X = 215  121  175  159  88  117  185  183  154  163  133
The second entry from the right: 163
Read off the 2nd entry.
Answer: 121
Read off the 3rd entry from the right.
Answer: 154

134,133,63,106,120,124,112,110,70,153,141,71
108,117,210,139,149,157,90,181,116,132,139,157
113,186,168,142,118,116,99,92,136,98,159,128
166,105,116,97,94,63,147,122,129,108,146,71
153,116,158,112,125,160,124,132,155,150,134,164
124,150,105,112,159,135,150,159,149,95,119,97
101,144,117,128,91,127,152,137,157,175,162,132
143,177,164,89,64,129,124,140,119,191,97,105
143,144,133,132,82,80,134,135,71,154,170,87
99,115,148,119,84,113,99,145,151,129,133,103
165,133,149,139,116,147,165,113,159,127,116,69
157,121,149,119,126,145,134,113,110,108,124,171
178,151,114,123,123,156,81,65,155,91,105,126
76,121,105,116,118,78,104,133,141,59,92,107
125,112,95,162,146,120,148,130,156,106,148,109
149,129,128,129,118,148,163,130,131,83,88,145
Counting starts at 0.
The entry just right of the smallest entry -> 92
The entry directly below the largest entry -> 168
The entry in row 0 and column 1 is 133
Report the entry in the top-right corner.
71
The entry just right of the largest entry -> 139
Report the entry directly below 136.
129
Report the bottom-right entry.
145
The largest entry -> 210
The entry directly above 177 is 144
Report the entry directly below the smallest entry.
106
The entry directly below 186: 105
The entry in row 0 and column 0: 134
Report the bottom entry of the column that holds the smallest entry.
83
Report the entry directly above the smallest entry.
91
The entry directly above 160: 63
Report the entry in row 2 and column 0.
113
The entry at row 0, column 2 -> 63
Report the entry just left of the largest entry.
117
The smallest entry is 59
Report the entry at row 1, column 0.
108
The entry just left of 140 -> 124
Report the bottom-left entry.
149
Report the bottom entry of the column that holds the largest entry.
128
